[128 = 0]

[118 135 124 111 101 120 131 125  20 113 105 126 101 121 130 124 122 136
 129 137 139 164 142 148 144 137 143 101  76 124 130  91]
J286
[119 140 123 133 123 117 104 122  52 114 115 130 107 151 118 122 123  94
 142 152 144 206 132 187 134 127 112  90  84 124 141 105]
J286
[109 150 150 117 134 126 132  99 123 128 108 130  82 120 130 132 117 135
 144 136 126 184 170 154 138 164 156 119  83 127 136 104]
J336
[125 129 125 132 142 132 119 113 112 127 103 117 108 156 120 131 112 132
 114 186 127 135 132 143 119 144 153 118  80 129 136  89]
J722
[113 141 166 124 123 135 114 137  76 140 104 123  91 125 120 115  95 111
 155 125 110 219 139 192 103 118 166  94  73 131 143 140]
J336
[122 152 147 104  80 142 121 122  57 113 102 124 138 113 134 138 116 137
 155 135 149 221 137 161 148 109 160  45  36 124 127 161]
J336
[134 108 128 118 145 129 116 123 104 117  96 117 101 136 138 127 113 122
 121 143 136 164 137 158 118 142 146 129  83 138 127  80]
J722
[127 134 137 120 126 123 118 114  48 118 112 125 115 158 134 116 115 125
 137 150 146 252 127 200 126 138 150  86  67 134 146  82]
J286
[116 136 125 108  97 125 149 133  50 102 112 128 116 118 126 115 108 117
 126 146 139 126 133 135 138 121 145  78  57 130 110 131]
J336
[109 127 140 106 119 111 124 122 105 120 129 128 118 160 159 133 129 122
 130 156 142 173 128 180 110 106 155 111  21 113 132  52]
J523
[129 146 139 110 104 141 108 119 103 120 114 139 110 153 149 125 123 108
 144 144 136 189 125 169 127 119 143  94  85 115 126  93]
J993
[125 142 151 105  88 143 129 117  50 116  99 115 127 109 104 124 129 121
 138 144 143 135 132 145 121 104 159  95  39 126 115 147]
J336
[136 152 103 116 114 133 122 127  10 127 125 130 118 121 129 127 109 126
 136 127 143 187 157 140 119 119 172 107  88 127 133  70]
J336
[130 140 158 127 136 117 121 132  62 127 115 123 113 117 154 129 118 130
 137 125 147 212 172 157 118 125 156 145  88 132 121 109]
J336
[116 132 158 108 142 130 125 131 142 117  96 114 123 132 134 123 154 105
 129 151 129 182 147 170 108 121 132  91  56 120 138 110]
J523
[128 143 157 105 147 132 112 117 105 120 115 129 122 150 142 128 113 131
 120 144 138 165 124 158 109 132 133 116  89 121 130  98]
J221

[138 122 136 136 131 130 134 117 137 131 126 120 123 151 130 121 130 129
 131 143 116 121 138 133 131 130 140 135 134 113 130 123]
J118
[127 135 130 125 130 135 142 126 125 127 130 140 124 137 128 118 119 126
 128 128 123 125 142 116 126 136 126 133 129 118 125 133]
J651
[127 154 127 110 122 128 144 137 135 130 122 142 131 127 129 124 127 127
 134 128 133 122 143 126 125 132 108 117 109 122 117 134]
J118
[127 128 131 136 170 133 130 122 146 129 130 127 123 126 129 128 123 132
 128 128 120 127 134 134 131 128 144 143 133 120 127 127]
J651
[141  92 142 170 139 125 117  97 141 121 125  93 110 176 142 124 132 137
 132 159 104 129 118 143 136 134 180 144 157 115 139 114]
J988
[113 168 117  92 110 129 146 143 120 129 118 154 145 118 117 125 123 123
 133 125 142 127 144 119 119 130  78  96 104 130 116 138]
J988
[117 155 120 106 118 135 159 143 120 129 127 161 127 103 119 118 114 128
 132 105 138 115 150 124 118 131 100 143 117 120 122 139]
J118
[121 165 119  92 113 130 150 141 120 127 120 150 146 110 120 127 125 124
 132 124 142 124 144 118 119 126  81 101 106 130 119 138]
J988
[129 131 128 130 118 125 128 122 130 125 128 122 123 134 127 132 133 156
 132 135 129 128 129 134 127 130 128 126 128 133 133 129]
J988
[133 130 138 132 122 124 125 118 134 132 122 115 127 143 133 125 136 128
 132 147 118 126 127 130 138 129 129 112 130 129 128 120]
J988
[121 147 122 110 122 129 134 137 123 127 126 141 129 112 122 126 128 128
 127 110 138 128 137 121 121 129 107 116 109 137 120 137]
J62
[127 148 130 118 126 129 136 125 126 128 117 137 132 130 123 126 127 127
 130 130 130 126 141 129 125 129 109 129 125 127 121 129]
J718
[135 118 134 139 139 127 126 117 135 139 131 121 113 143 134 123 131 131
 126 133 114 130 137 132 131 128 152 148 145 120 135 122]
J62
[120 138 123 116 127 131 125 144 119 129 131 134 134 100 121 131 123 132
 122 106 147 130 125 128 125 124 112 124 119 134 122 139]
J62
[130 127 135 133 137 134 139 119 131 126 135 125 121 121 128 121 126 125
 129 138 108 119 139 131 131 131 132 131 132 114 128 129]
J433
[131 111 133 141 128 122 108 122 132 127 130 109 123 147 129 134 132 128
 128 139 125 127 110 131 136 129 155 129 130 134 133 122]
J62
[134 128 137 132 127 126 137 117 136 128 129 119  91 150 132 122 124 134
 135 145 112 122 143 129 137 132 138 136 136 119 134 127]
J118
[135 119 134 137 131 122 116 123 129 125 122 110 130 144 134 129 137 131
 129 142 115 130 123 129 131 129 147 124 129 131 133 120]
J988
[135 130 129 144 128 129 138 131 129 130 128 125 121 140 131 144 126 126
 129 135 123 118 132 129 129 131 128 130 126 118 130 124]
J584
[137  93 137 162 145 124 127 114 135 128 138 114 105 152 137 123 128 133
 125 137 112 129 127 142 132 127 171 165 152 109 137 122]
J651
[132 130 132 128 121 129 132 115 130 122 125 112 127 147 126 128 131 125
 128 144 118 124 133 132 128 129 128 126 131 128 126 122]
J988
[134 118 139 140 130 132 132 119 129 130 131 124 119 145 128 126 130 130
 128 141 124 123 134 131 129 134 138 141 137 116 131 131]
J118
[129 129 132 129 133 132 142 113 127 127 130 132 119 136 129 119 121 130
 128 131 130 124 148 132 146 133 128 138 130 115 125 132]
J584
[133 131 135 134 129 131 143 108 132 128 120 123 127 160 130 111 123 128
 135 156 110 122 149 132 133 145 136 141 138 106 142 127]
J118
[117 178 119  89 114 124 152 145 116 127 116 163 153 108 113 129 120 128
 140 118 145 130 152 130 115 130  66  86  99 137 114 133]
J988
[126 134 127 125 133 130 133 128 130 128 129 134 129 126 120 126 124 126
 130 129 129 126 134 117 127 130 122 130 129 121 128 131]
J718
[133 128 134 124 125 127 132 122 136 127 120 120 129 137 129 122 131 120
 131 134 124 122 135 131 129 124 127 120 131 124 126 127]
J988
[138 112 127 139 124 124 114 109 141 122 119  99 132 157 135 131 137 126
 135 157 107 126 119 132 134 120 138 112 132 131 130 108]
J988
[118 148 119 102 122 125 130 147 131 131 126 141 135 101 117 131 128 124
 125 105 145 129 124 120 126 117 102 118 114 137 121 139]
J434
[136 123 130 128 123 110 123 130 135 125 118 114 132 138 133 132 133 125
 134 144 124 129 125 134 131 126 134 112 130 136 129 117]
J988
[117 170 123  92 112 122 154 138 117 127 122 150 142 119 112 124 120 126
 135 120 141 120 156 115 117 131  84 104 106 125 115 140]
J118
[129 131 124 126 124 126 114 118 135 128 127 122 136 126 129 142 132 130
 130 129 130 131 114 130 127 123 120 112 128 137 126 133]
J434
[125 149 128 109 114 118 130 131 122 123 118 133 143 129 124 131 132 124
 139 136 128 124 129 128 126 128  96  92 113 137 124 123]
J988
[125 152 118 109 127 125 158 135 117 128 106 146 130 110 137 127 118 125
 126 118 142 121 144 124 123 128  96 124 116 121 125 140]
J651
[128 124 130 137 132 133 135 109 125 129 131 128 122 139 128 124 127 130
 130 130 123 125 135 130 129 132 125 139 138 121 128 135]
J584
[103 190 112  66  99 133 169 180  95 133 119 190 157  66 100 129 109 120
 125  77 178 131 160 107 103 126  66  79  71 146  95 162]
J62
[127 141 128 119 119 130 138 130 126 125 126 137 129 132 122 131 124 128
 133 128 137 124 138 126 121 132 104 113 121 125 120 134]
J988
[145  66 146 184 157 129  92  85 151 122 138  72  98 190 154 137 138 134
 130 167  81 132 107 145 147 145 190 167 177 114 154 107]
J988
[125 129 126 120 158 129 128 134 128 119 129 132 130 106 127 130 127 132
 126 117 146 129 117 126 129 125 118 121 123 135 128 131]
J62
[136 132 130 124 122 121 117 124 138 123 119 109 138 150 135 136 137 121
 133 146 113 110 121 124 131 127 128  92 124 139 127 111]
J988
[118 143 130 119 119 124 137 125 126 132 123 135 137 143 126 126 126 124
 131 139 114 123 143 131 124 135 114 118 121 125 125 136]
J988
[128 156 125 117 118 128 136 127 127 124 119 137 134 132 126 127 131 128
 135 130 128 124 140 131 120 128 105 113 118 124 121 134]
J988
[ 80 145 116 103 124 128 123 156 126 130 124 148 149  80 120 140 130 127
 121  95 156 137 108 110 120 115  94 104 109 144 120 135]
J62
[132 130 132 126 127 131 140 115 131 126 127 129 118 143 131 123 125 125
 131 143 114 121 144 133 131 137 130 135 133 107 125 127]
J433
[135 135 131 129 121 125 129 129 132 126 124 122 133 145 129 126 131 129
 135 141 120 125 143 131 128 132 115 108 122 127 131 122]
J988
[139 124 136 133 126 126 126 111 134 127 123 109 127 159 133 122 132 123
 136 154 115 121 130 137 131 135 139 122 137 121 133 120]
J988
[131 148 128 115 112 118 121 118 131 119 112 121 143 152 126 134 136 124
 141 154 121 129 126 130 128 129 103  76 113 139 126 122]
J62
[136 116 133 137 139 123 119 118 134 128 131 121 121 138 133 128 134 125
 130 133 121 125 122 124 130 132 147 134 134 127 129 118]
J118
[134 128 132 130 124 120 120 119 132 132 124 113 138 149 132 128 137 127
 137 143 117 123 125 136 131 129 128 111 128 133 131 117]
J525
[132 138 124 128 124 125 124 130 123 124 130 127 127 125 129 132 130 127
 128 135 131 130 120 125 126 123 127 116 124 140 126 126]
J525
[127 129 131 135 133 134 146 126 126 127 128 132 122 137 120 125 117 128
 123 132 119 121 143 127 132 134 128 150 137 105 125 134]
J584
[129 117 128 132 131 124 111 124 138 132 126 114 134 145 136 135 133 127
 134 141 121 128 118 130 129 126 137 110 133 133 131 116]
J988
[130 142 125 117 124 127 140 126 125 130 126 133 133 133 119 113 127 126
 134 143 123 123 135 124 129 127 111 111 124 126 124 128]
J988
[132 131 130 128 121 131 134 114 133 125 125 122 124 146 130 123 130 130
 134 137 118 124 138 127 125 132 126 123 130 119 129 125]
J988
[134 116 140 138 134 136 141 114 133 127 124 125 116 152 133 118 124 136
 128 148 116 122 142 137 133 129 142 151 144 106 134 128]
J118
[115 156 120 109 122 141 150 139 118 130 128 156 116 104 118 130 121 124
 127 113 139 129 156 124 119 132  97 127 115 120  99 143]
J433
[137 106 132 153 127 129 126 120 130 130 132 116 116 145 132 126 136 129
 127 144 111 121 129 133 135 131 141 137 129 125 134 123]
J988
[136 119 142 137 127 127 124 105 134 126 123 118 121 165 129 127 124 126
 138 152 109 122 130 135 127 130 138 117 133 116 132 117]
J988

[117 158 143 128 136 145 131 122 128 134 134 140 135 143 132 135 126 129
 130 113 126 133 152 121 129 121 129 124 126 132 135 125]
(31)
[118 104 135 131 115 146 126 104 144 123 139 126 140 141 141 139 127 107
 103 126 139 112 150 132 134 122 119  98 127 106 119 118]
(34)
[136  90 121 127  83 174 108  94 152 124 134 129 134 158 124 145 107 104
 100 124 107 103 146 123 139 117 136 106 123 133 127 116]
(34)
[113 129 125 129 141 101 154 140 117 127 109 139 126 107 124 136 156 127
 151 135 151 149 103 129 126 126 116 151 137 124 139 133]
(38)
[129 137 119 120 113 136 131 129 134 136 126 133 115 132  99 131 108 125
 129 126 119 122 124 121 136 137 127 129 120 127 135 132]
(38)
[130 135 131 106 133 137 122 118 133 131 132 140 136 130 124 133 139 113
 126 117 107 117 133 128 127 124  98 140 124 122 125 147]
(34)
[133  76 107 143 145 144 135 139 122 122 128 123 106 123 113 129 118 126
 149 136 106 115 105 136 125 120 116 113 121 133 150 137]
(36)
[131 131 135 136 129 125 118 122 140 127 140 135 130 136 137 120 140 125
 118 129 137 130 133 128 131 124 131 128 136 134 128 119]
(38)
[108 137 128 125 121 141 133 132 124 133 120 136 128 129 147 148 132 116
 136 117 116 115 137 119 127 119 114 127 116 126 125 124]
(34)
[139 118 127 131 161 116 129 122 130 128 126 128 127 143 143 145 142 121
 145 131 130 136 119 133 133 127 125 135 123 123 133 124]
(32)
[ 77 203 176  89 222 133 147 126  84 148 157 178 170 123 174 117 205 120
 153  99 111 129 169 127  86 142 106 167 137 115 112 126]
(34)
[118 159 135 119 121 113 138  86 119 125 108 148 121 118 132 137 131 131
 136 115 138 132 116 121 135 127 125 135 130 128 127 134]
(38)
[108 118 121 126 139 143 140 134 114 138 127 147 121 140 138 146 138 137
 126 115 105 134 132 122  40 102 134 115 133 132 120 120]
(38)
[129 148 133 116 135 102 121 135 142 134 125 132 131 140 125 134 126 129
 110 135 158 153 128 110 133 132 135 165 125 132 133 126]
(38)
[124  94 134 143 144 140 128  95 126 135 145 125 147 138 142 132 137 125
 116 132 137  97 147 136 126 127 141 107 139 113 127 111]
(36)
[129 133 126 119  98 141 120 116 139 125 116 141 131 127 128 148 117 104
 117 125 122 128 131 117 138 118 111 130 127 125 132 133]
(34)
[109 164 128 127 108 134 127 138 114 111 103 140 120 113 124 154 134 116
 146 127 131 109 134 135 131 117 121  98 138 125 160 133]
(38)
[128  81 116 130 121 130 137 129 131 138 146 127 109 128 136 139 137 128
 126 138 130 126 121 123 125 119 121 118 126 126 131 123]
(36)
[129 123 131 120 152 131 137 115 111 143 147 133 138 137 133 111 119 141
 132 118 108 137 130 132 120 137 129 143 131 132 130 127]
(36)
[117 140 138 127 149 134 131 139 128 131 110 125 130 127 129 137 141 119
 136 107 124 127 122 119 132 126 124 128 127 130 119 141]
(38)
[130  99 127 138 132 131 138 126 134 125 131 137 131 131 139 153 133 104
 124 123 132 120 135 125 131 115 138 101 125 129 129 117]
(32)
[101 175 136 121 143 147 167 151 108 137 119 141 122 126 127 130 153 136
 145 112 108 148 145 121 125 134 121 129 124 134 127 145]
(36)
[121 128 166 124 155 155 121 112 133 151 145 142 156 151 157 138 145 114
 116 127 128 123 139 128 123 116 126 142 130 115 123 105]
(34)
[123 161 155 106 200 144 119 107 144 138 139 143 141 149 155 125 131 126
 104 124 143 140 156 114 141 129 137 146 134 131 132 124]
(38)
[ 67 179 112 127  81 151 160 167  92 107  66 149 122  91 131 173 155  85
 200  95  93  84 144 130 134 112  94  89 123 120 132 146]
(38)
[145 165 156 126 152 113 105 132 138 134 124 117 113 139 127 118 134 142
 127 136 153 136 121 128 143 132 139 149 108 137 133 137]
(38)
[120  97 128 124 140 142 119 120 121 127 137 141 143 120 147 139 133  98
 132 114 112 112  90 133 122 141 100 103 127 125 132 120]
(34)
[138 143 143 107 155 125  99 101 137 134 152 139 153 132 131 112 143 125
 127 124 118 117 111 121 111 137 116 184 126 119 120 120]
(34)
[134 116 120 142  58 144 116 109 155 118  98 148  96 138 119 155  97 100
  86 134 169 106 139 129 162 115 145  77 155 131 129 111]
(25)
[116 103 124 139 126 136 122 107 129 132 147 112 142 135 122 126 116 124
 105 148 133 117 138 121 124 118 126 131 122 126 120 130]
(34)
[108 118 140 146 140 144 143 124 133 125 128 140 137 146 142 149 141  97
 115 118 147 110 147 100 131 114 132 102 142 126 145 120]
(38)
[126 100 130 142 125 135 141 122 126 116 135 120 134 133 139 140 143 106
 120 121 131 121 135 134 119 120 133 107 130 123 116 103]
(31)
[114  91 113 135 117 114 163 134 127 122 119 137 121 125 131 148 126 121
 119 122 140 126 121 105 142 118 122  94 124 108 133 127]
(32)

[116 119 130 143 127 123 130 138 137 134 145 123 133 136 130  87 109 125
 119 124 126 141 136 150 137 120 133 144 118 124 123 139]
C
[139 119 132 133 116 136 136 125 132 134 136 132 130 143 139 130 135 129
 129 129 126 131 144 132 139 123 124 123 128 127 128 131]
D
[132 134 140 126 129 105 123 128 122 113 118 127 119 123 137 156 129 139
 135 136 131 131 125 145 133 128 121 109 134 121 128 106]
R
[128 131 127 136 136 111 137 132 133 128 115 118 119 135 133 134 129 129
 134 131 129 140 131 154 140 131 123 121 126 119 117 130]
R
[126 118 142 148 121 109 139 138 135 139 127 120 134 122 137 115 110 128
 127 138 133 140 137 161 135 119 146 130 116 123 121 136]
D
[129 122 126 133 123 145 127 123 131 139 150 128 131 140 137 122 134 124
 127 115 125 123 135 123 129 130 124 130 124 128 130 132]
A
[136 131 128 138 125 123 135 131 130 131 115 121 112 132 137 150 128 127
 135 134 124 144 139 155 136 132 130 113 122 121 121 134]
R
[136 128 126 138 121 120 143 123 135 133 127 123 123 134 136 129 128 128
 130 134 121 132 138 143 135 129 126 127 118 121 123 131]
R
[126 120 118 139 119 147 131 126 133 143 151 127 139 144 132 106 131 114
 121 114 117 122 137 119 131 133 125 150 122 127 116 132]
K
[135 136 120 128 133 105 130 138 117 135 103 130 106 126 129 151 126 130
 141 136 130 145 127 157 131 138 136 120 122 107 119 121]
R
[121 122 122 139 129 140 130 128 133 140 133 114 143 134 117 115 134 121
 129 120 132 125 133 118 128 128 127 133 128 139 123 131]
A
[129 124 149 128 106 126 131 127 138 128 135 127 133 133 138 127 126 139
 120 140 127 121 139 137 139 129 126 125 127 137 129 131]
C
[138 127 136 125 117 119 135 127 130 136 119 125 120 136 146 156 130 135
 133 134 126 129 131 152 139  95 127 102 125 116 129 130]
R
[138 127 138 129 130 138 128 126 128 135 123 131 130 127 132 151 140 132
 126 118 135 108 133 113 127 120 124 120 133 146 140 120]
D
[120 128 140 138 132 126 132 126 132 136 125 121 129 134 123 107 127 118
 135 123 131 133 128 128 123 129 132 143 122 122 113 130]
K
[128 129 122 122 127 140 128 115 126 129 137 135 131 131 129 126 144 128
 123 122 127 110 133 100 125 131 124 118 133 135 128 125]
K
[127 130 132 135 131 127 127 127 132 134 124 128 124 121 130 132 127 127
 128 133 133 129 135 132 127 126 129 122 130 128 130 127]
R
[129 130 123 135 132 128 127 134 134 131 129 119 122 137 132 133 136 125
 139 129 128 140 131 141 137 131 130 122 124 118 115 135]
P
[127 120 127 133 168 136 134 117 135 132 141 114 126 139 138 123 130 122
 127 130 121 129 138 140 141 131 121 127 120 124 124 135]
C
[141 123 127 133 116 122 141 125 135 129 142 120 122 149 147 120 124 136
 126 130 122 138 148 159 135 130 126 126 111 118 124 137]
D
[127 125 121 126 127 150 127 115 125 127 159 135 134 152 139 119 140 118
 121 122 121 114 139 115 139 130 101 127 123 133 128 131]
C
[110 120 122 136 134 137 121 126 130 114 143 128 133 130 125 109 140 121
 124 129 126 123 134 125 136 139 120 118 130 132 126 130]
K
